Below are the code and all the weights of a small trained network. Each question names an input and a target symbol and asks about switching units off, where a switched-off unit gives its printed mean instead of its output.

import numpy as np


def w(rows, s, z=0):
    codes = np.array(rows[::2]) - 128.0
    scale = np.full(codes.shape[1], s)
    scale[-1] = z or s
    return codes * scale


def f(y):
    return np.maximum(y, 0)


def softmax(a):
    e = np.exp(a - a.max(-1, keepdims=True))
    return e / e.sum(-1, keepdims=True)


def log_softmax(a):
    a = a - a.max(-1, keepdims=True)
    return a - np.log(np.exp(a).sum(-1, keepdims=True))


def net(x, mask):
    ids = ['αγεζλξστφψ'.index(c) for c in x.split()]
    T = len(ids)
    res = E[ids] + P[:T]
    u = 0
    for l in range(2):
        r = res
        for j in range(2):
            rows = slice(2 * j, 2 * j + 2)
            q, k, v = (r @ M[l][rows].T for M in (Q, K, V))
            z = softmax(np.where(np.tri(T) > 0, q @ k.T / 2**0.5, -1e9)) @ v
            o = O[l][rows]
            res = res + np.where(mask[u + j], z, o[:, -1]) @ o[:, :-1]
        u += 2
        y = f(res @ A[l][:, :-1].T + A[l][:, -1])
        res = res + np.where(mask[u : u + 12], y, B[l][:, -1]) @ B[l][:, :-1]
        u += 12
    return log_softmax(res[-1] @ U[:, :-1].T + U[:, -1])


Q, K, V, O, A, B = {}, {}, {}, {}, {}, {}
E = w([
[179,122,179,30,86],'α',
[139,89,138,194,107],'γ',
[102,121,215,193,138],'ε',
[99,232,165,40,148],'ζ',
[85,59,160,3,190],'λ',
[21,178,30,174,197],'ξ',
[243,49,101,159,160],'σ',
[70,111,119,146,68],'τ',
[100,117,214,190,133],'φ',
[107,64,58,153,80],'ψ',
],0.015)
P = w([
[127,96,184,99,174],'0',
[170,87,152,125,225],'1',
[130,82,157,134,163],'2',
[131,132,118,125,192],'3',
[125,113,145,150,130],'4',
[124,137,126,144,130],'5',
[119,125,151,141,95],'6',
[114,133,149,137,81],'7',
[107,126,154,125,56],'8',
[108,131,164,111,51],'9',
[91,130,155,99,6],'10',
[138,138,161,87,63],'11',
[124,125,160,97,5],'12',
],0.011)
Q[0] = w([
[117,83,156,12,161],'0.h1',
[90,230,40,185,243],'0.h1',
[83,40,146,107,130],'0.h2',
[169,80,162,254,42],'0.h2',
],0.0074)
K[0] = w([
[128,105,224,3,154],'0.h1',
[131,160,48,150,255],'0.h1',
[144,176,108,38,84],'0.h2',
[138,125,63,120,42],'0.h2',
],0.0071)
V[0] = w([
[92,159,254,146,139],'0.h1',
[92,150,120,110,129],'0.h1',
[89,108,159,109,20],'0.h2',
[197,128,111,158,223],'0.h2',
],0.0083)
O[0] = w([
[193,213,2,197,126,254],'0.h1',
[164,207,117,207,192,131],'0.h1',
[75,129,145,156,136,145],'0.h2',
[137,178,34,86,91,119],'0.h2',
],0.0082,0.0043)
A[0] = w([
[157,22,108,72,48,58],'0.n1',
[59,75,43,177,119,169],'0.n2',
[230,69,138,146,130,1],'0.n3',
[139,58,137,178,169,99],'0.n4',
[35,181,109,81,122,138],'0.n5',
[106,198,234,69,145,104],'0.n6',
[120,138,129,114,110,25],'0.n7',
[156,87,50,131,149,67],'0.n8',
[71,121,60,86,70,14],'0.n9',
[149,153,152,222,83,98],'0.n10',
[122,2,89,187,101,169],'0.n11',
[79,157,70,91,126,82],'0.n12',
],0.0081,0.0056)
B[0] = w([
[103,241,160,68,162,170],'0.n1',
[160,133,117,161,212,238],'0.n2',
[19,129,160,179,111,151],'0.n3',
[79,62,172,164,169,166],'0.n4',
[116,118,165,179,197,209],'0.n5',
[137,174,90,106,133,187],'0.n6',
[124,149,135,162,141,128],'0.n7',
[104,152,117,206,141,152],'0.n8',
[120,147,79,141,72,137],'0.n9',
[164,63,19,178,124,218],'0.n10',
[214,167,190,211,147,255],'0.n11',
[101,140,254,252,143,165],'0.n12',
],0.0067,0.0054)
Q[1] = w([
[107,152,123,166,115],'1.h1',
[125,156,190,244,116],'1.h1',
[113,117,176,188,74],'1.h2',
[161,159,161,140,156],'1.h2',
],0.011)
K[1] = w([
[38,151,174,159,101],'1.h1',
[2,146,87,107,65],'1.h1',
[121,157,134,197,58],'1.h2',
[38,134,70,57,68],'1.h2',
],0.0085)
V[1] = w([
[98,161,118,185,159],'1.h1',
[130,180,180,83,126],'1.h1',
[98,185,112,93,201],'1.h2',
[244,92,155,132,159],'1.h2',
],0.011)
O[1] = w([
[147,53,96,19,141,246],'1.h1',
[54,89,84,104,54,117],'1.h1',
[2,120,125,127,19,151],'1.h2',
[163,146,227,92,10,188],'1.h2',
],0.0071,0.011)
A[1] = w([
[112,20,56,155,59,176],'1.n1',
[184,122,174,77,171,211],'1.n2',
[92,255,94,137,110,57],'1.n3',
[44,223,161,72,116,89],'1.n4',
[94,10,223,216,103,131],'1.n5',
[80,131,163,190,145,116],'1.n6',
[91,75,102,92,133,206],'1.n7',
[224,136,178,134,66,221],'1.n8',
[76,141,39,153,180,166],'1.n9',
[75,104,185,93,108,252],'1.n10',
[129,86,68,231,239,190],'1.n11',
[108,103,123,198,34,102],'1.n12',
],0.0087,0.003)
B[1] = w([
[233,121,165,122,215,182],'1.n1',
[52,105,120,187,114,200],'1.n2',
[254,132,156,124,166,169],'1.n3',
[152,109,89,152,199,200],'1.n4',
[96,230,146,4,224,235],'1.n5',
[84,242,114,78,104,153],'1.n6',
[159,110,223,221,118,157],'1.n7',
[26,132,155,169,68,254],'1.n8',
[164,180,199,74,105,160],'1.n9',
[223,58,86,113,113,183],'1.n10',
[38,121,11,118,98,230],'1.n11',
[197,189,87,150,95,172],'1.n12',
],0.0073,0.0095)
U = w([
[113,202,111,90,126,16],'α',
[121,143,200,192,158,155],'γ',
[119,124,63,159,131,140],'ε',
[211,164,83,70,194,156],'ζ',
[119,191,110,111,117,65],'λ',
[132,2,138,93,199,218],'ξ',
[117,139,134,45,13,214],'σ',
[47,132,62,55,195,113],'τ',
[123,122,69,182,143,152],'φ',
[99,157,208,63,185,3],'ψ',
],0.0093,0.0044)

Each question gives the input, a string of symbols that net reads in full, and the target symbol t.
The units are the heads (2 rows each of Q, K, V and O) and the neurons (one row each of A and B). Each row of codes is followed by its name. A weight is (code - 128) times the scale printed after its matrix; where a second scale follows, it is the last column's (O, A, B and U).
mask holds one flag per unit, layer by layer, with each layer's heads first. A switched-off unit (its flag False) gives its mean, the last column of its rows in O or B, instead of its output. The means were averaged over made-up inputs and are rounded, as every weight is.
A unit's drop is (log p(t) with every unit on - log p(t) with that unit switched off) / (log p(t) with every unit on - log p(t) with every unit switched off).
The circuit of an input: a set's keep is (log p(t) with only the set's units on - log p(t) with every unit switched off) / (log p(t) with every unit on - log p(t) with every unit switched off). Starting from the 12 units with the biggest drops (on a tie, the unit counted first), units are removed one at a time, each time the one whose removal leaves the highest keep (on an exact tie, the one counted first), for as long as the keep stays at least 0.8.
units of the circuit, in order: the units of the circuit, biggest drop first
top k neurons: the k neurons with the biggest drops, biggest first
k most important neurons of layer l: the k neurons of layer l with the biggest drops, biggest first
which heads matter: for each layer, one digit per head in row order, 1 if its drop is at least 0.15 and else 0, layers parted by /
input ζ ζ φ, target ζ: top neuron	1.n1
input ζ γ γ, target ζ: which heads matter	00 / 10
input φ ξ φ, target φ: units of the circuit, in order	0.h1, 1.n5, 0.h2
input τ ψ ε φ ψ ζ ζ ζ τ τ γ, target τ: which heads matter	11 / 01
input α λ σ γ ε γ ζ γ ζ, target ζ: top 2 neurons	1.n3, 1.n4
input τ λ σ ε ψ ζ σ ψ τ γ, target ψ: units of the circuit, in order	1.n5, 0.h2
input ζ ζ ξ λ ζ ξ γ ζ τ τ τ, target τ: top 2 neurons	1.n5, 1.n11
input λ ε τ λ ζ σ φ τ ψ σ, target τ: top 3 neurons	1.n5, 0.n4, 1.n11
input ψ γ φ, target ψ: 2 most important neurons of layer 0	0.n11, 0.n4
input ξ σ σ α σ λ σ, target σ: units of the circuit, in order	0.h2, 0.h1, 1.h2
input α φ γ, target α: top 2 neurons	1.n5, 0.n11
input ζ γ τ γ γ φ λ ψ ψ ε ψ ε σ, target ψ: units of the circuit, in order	1.n5, 0.h2, 0.n3
input ε α ξ σ ξ φ α τ σ ξ ζ α ψ, target ζ: 4 most important neurons of layer 0	0.n2, 0.n10, 0.n12, 0.n6
input φ γ λ φ ε φ ε σ, target φ: which heads matter	10 / 00
input σ ζ ε, target σ: units of the circuit, in order	0.h2, 1.h2
input ζ ζ ε ξ ζ τ ζ λ φ, target ζ: top 2 neurons	1.n1, 0.n10
input φ τ ζ ξ γ τ, target ξ: which heads matter	10 / 10
input ψ τ φ, target ψ: units of the circuit, in order	1.n5
input γ α α ε ξ ξ ε, target ξ: which heads matter	00 / 10
input α τ φ λ γ σ τ, target γ: units of the circuit, in order	1.n11, 1.h1
input ζ λ τ τ τ ε, target τ: which heads matter	01 / 00
input τ ε σ, target τ: which heads matter	00 / 00
input ψ τ σ ξ ζ τ ε ξ τ τ τ, target τ: units of the circuit, in order	1.h2, 0.h2, 1.n11, 1.n5
input γ σ ε λ ξ φ ζ φ φ λ ε, target φ: units of the circuit, in order	0.h1, 0.n10
input γ σ ε φ λ φ ψ ζ ζ γ, target ζ: top 3 neurons	1.n1, 1.n5, 1.n12
